Here is a tiny trained network, its code and every weight. The questions are about switching its units off for an input and a class, where a switched-off unit gives its printed mean instead of its output.

import numpy as np


def w(rows, s, z=0):
    codes = np.array(rows[::2]) - 128.0
    scale = np.full(codes.shape[1], s)
    scale[-1] = z or s
    return codes * scale


def norm(h):
    return h / np.sqrt((h * h).mean(-1, keepdims=True) + 1e-5)


def f(y):
    return y / 2 * (1 + np.tanh(0.7978845608 * (y + 0.044715 * y**3)))


def log_softmax(a):
    a = a - a.max(-1, keepdims=True)
    return a - np.log(np.exp(a).sum(-1, keepdims=True))


def net(x, mask):
    res = np.array(x, float).reshape(1, 6) / 4 @ E
    u = 0
    for l in range(2):
        y = f(norm(res) @ A[l][:, :-1].T + A[l][:, -1])
        res = res + np.where(mask[u : u + 9], y, B[l][:, -1]) @ B[l][:, :-1]
        u += 9
    return log_softmax(norm(res)[-1] @ U[:, :-1].T + U[:, -1])


A, B = {}, {}
E = w([
[103,58,130,116,50,137,187],'x0',
[166,170,145,130,122,169,182],'x1',
[69,166,149,170,82,97,111],'x2',
[132,157,2,139,84,165,118],'x3',
[169,191,132,46,60,57,128],'x4',
[125,130,126,127,132,126,131],'x5',
],0.007)
A[0] = w([
[180,154,113,173,208,99,119,37],'L0N1',
[71,64,125,125,109,139,187,29],'L0N2',
[184,52,94,52,193,161,120,86],'L0N3',
[40,128,147,254,102,108,101,254],'L0N4',
[19,43,98,87,181,131,44,144],'L0N5',
[109,189,158,154,156,234,213,176],'L0N6',
[151,179,113,156,182,100,88,12],'L0N7',
[160,123,214,157,142,118,160,58],'L0N8',
[107,90,187,172,151,106,131,19],'L0N9',
],0.009,0.006)
B[0] = w([
[93,160,154,94,142,190,70,140],'L0N1',
[149,156,191,64,88,234,96,141],'L0N2',
[125,251,198,243,80,116,234,156],'L0N3',
[179,172,147,160,138,153,192,255],'L0N4',
[197,92,130,147,137,112,63,192],'L0N5',
[188,74,120,176,128,93,38,196],'L0N6',
[84,195,180,76,106,204,91,135],'L0N7',
[50,84,49,141,164,92,111,146],'L0N8',
[79,137,67,94,143,110,141,138],'L0N9',
],0.011,0.0087)
A[1] = w([
[77,22,172,87,2,215,197,73],'L1N1',
[72,88,227,103,242,75,163,56],'L1N2',
[20,173,118,103,229,110,88,254],'L1N3',
[207,78,128,128,111,82,37,223],'L1N4',
[96,217,157,95,164,224,102,138],'L1N5',
[148,185,137,209,131,76,186,55],'L1N6',
[125,184,136,6,93,60,151,120],'L1N7',
[191,158,118,119,106,62,196,247],'L1N8',
[144,162,17,167,142,147,125,85],'L1N9',
],0.0098,0.003)
B[1] = w([
[87,210,165,70,116,194,59,169],'L1N1',
[84,117,25,98,57,189,209,173],'L1N2',
[158,123,138,109,49,184,114,159],'L1N3',
[114,104,112,51,132,59,73,238],'L1N4',
[100,117,206,82,67,134,109,178],'L1N5',
[96,151,175,111,107,66,170,227],'L1N6',
[163,94,82,240,254,196,108,204],'L1N7',
[128,90,176,140,98,89,104,254],'L1N8',
[41,77,98,85,100,165,198,181],'L1N9',
],0.013,0.0075)
U = w([
[131,223,193,53,95,213,55,98],'0',
[147,227,188,216,82,67,253,100],'1',
[245,72,91,224,244,146,138,104],'2',
[13,97,2,60,73,125,233,70],'3',
[131,105,158,110,100,83,121,254],'4',
[183,105,146,82,83,5,71,85],'5',
[184,202,122,28,159,80,179,8],'6',
],0.012,0.0096)

Each question gives the input, the list of numbers given to net, and the class t.
The units are the neurons (one row each of A and B). Each row of codes is followed by its name. A weight is (code - 128) times the scale printed after its matrix; where a second scale follows, it is the last column's (A, B and U).
mask holds one flag per neuron, layer by layer. A switched-off neuron (its flag False) gives its mean, the last column of its row in B, instead of its output. The means were averaged over made-up inputs and are rounded, as every weight is.
A unit's drop is (log p(t) with every unit on - log p(t) with that unit switched off) / (log p(t) with every unit on - log p(t) with every unit switched off).
The circuit of an input: a set's keep is (log p(t) with only the set's units on - log p(t) with every unit switched off) / (log p(t) with every unit on - log p(t) with every unit switched off). Starting from the 12 units with the biggest drops (on a tie, the unit counted first), units are removed one at a time, each time the one whose removal leaves the highest keep (on an exact tie, the one counted first), for as long as the keep stays at least 0.8.
units of the circuit, in order: the units of the circuit, biggest drop first
k most important neurons: the k neurons with the biggest drops, biggest first
k most important neurons of layer l: the k neurons of layer l with the biggest drops, biggest first
input [-2,6,-8,0,5,-8], class 1: units of the circuit, in order => L0N3
input [-2,-5,-1,1,5,1], class 2: 2 most important neurons => L1N7; L0N6
input [-1,-8,-1,2,-4,0], class 5: 3 most important neurons => L0N5; L1N4; L1N7
input [5,4,-5,-3,-3,2], class 0: 2 most important neurons => L0N2; L0N4
input [-5,-6,3,-6,-5,-1], class 3: 2 most important neurons => L1N2; L0N9
input [3,7,0,-4,-1,0], class 5: units of the circuit, in order => L0N6; L1N4
input [-3,0,-1,1,5,2], class 2: 2 most important neurons => L1N7; L0N6
input [-5,-1,7,4,7,2], class 1: units of the circuit, in order => L0N6; L1N4
input [-5,-2,2,-8,7,-8], class 3: units of the circuit, in order => L1N2; L0N8; L0N6
input [-7,-3,6,5,6,-3], class 0: 3 most important neurons => L0N7; L1N5; L0N3
input [5,-7,1,2,-8,-6], class 2: 2 most important neurons => L0N5; L0N4
input [0,-6,8,0,-3,-3], class 1: 2 most important neurons of layer 0 => L0N4; L0N6
input [-3,6,-2,-2,-5,-5], class 5: 4 most important neurons => L0N6; L1N4; L1N7; L0N4
input [-5,-7,-8,7,0,-1], class 1: units of the circuit, in order => L0N3
input [4,6,-7,7,-5,2], class 1: 3 most important neurons of layer 0 => L0N3; L0N5; L0N8
input [1,2,4,-7,-7,2], class 2: 3 most important neurons of layer 0 => L0N6; L0N4; L0N3
input [-7,-6,-7,-5,0,-3], class 0: 4 most important neurons => L0N1; L0N4; L0N6; L0N7
input [3,4,-6,5,-1,-5], class 1: 2 most important neurons => L0N3; L0N5
input [6,0,6,-8,-8,-7], class 2: units of the circuit, in order => L0N4; L0N3; L1N5
input [-8,3,-7,4,6,-7], class 0: most important neuron => L1N5
input [7,6,-4,4,-5,-1], class 0: 2 most important neurons => L0N2; L1N1
input [-7,5,-7,-5,-2,2], class 0: 2 most important neurons of layer 0 => L0N1; L0N4
input [-6,4,4,-8,3,-8], class 3: units of the circuit, in order => L1N2; L0N8
input [7,1,6,1,-8,5], class 2: 4 most important neurons of layer 0 => L0N4; L0N6; L0N5; L0N3
input [-2,3,7,2,5,-5], class 1: 4 most important neurons => L0N6; L1N4; L0N5; L1N6
input [2,-7,-3,3,-4,-5], class 5: 2 most important neurons => L0N5; L1N7
input [3,0,-3,-7,2,4], class 3: units of the circuit, in order => L1N2
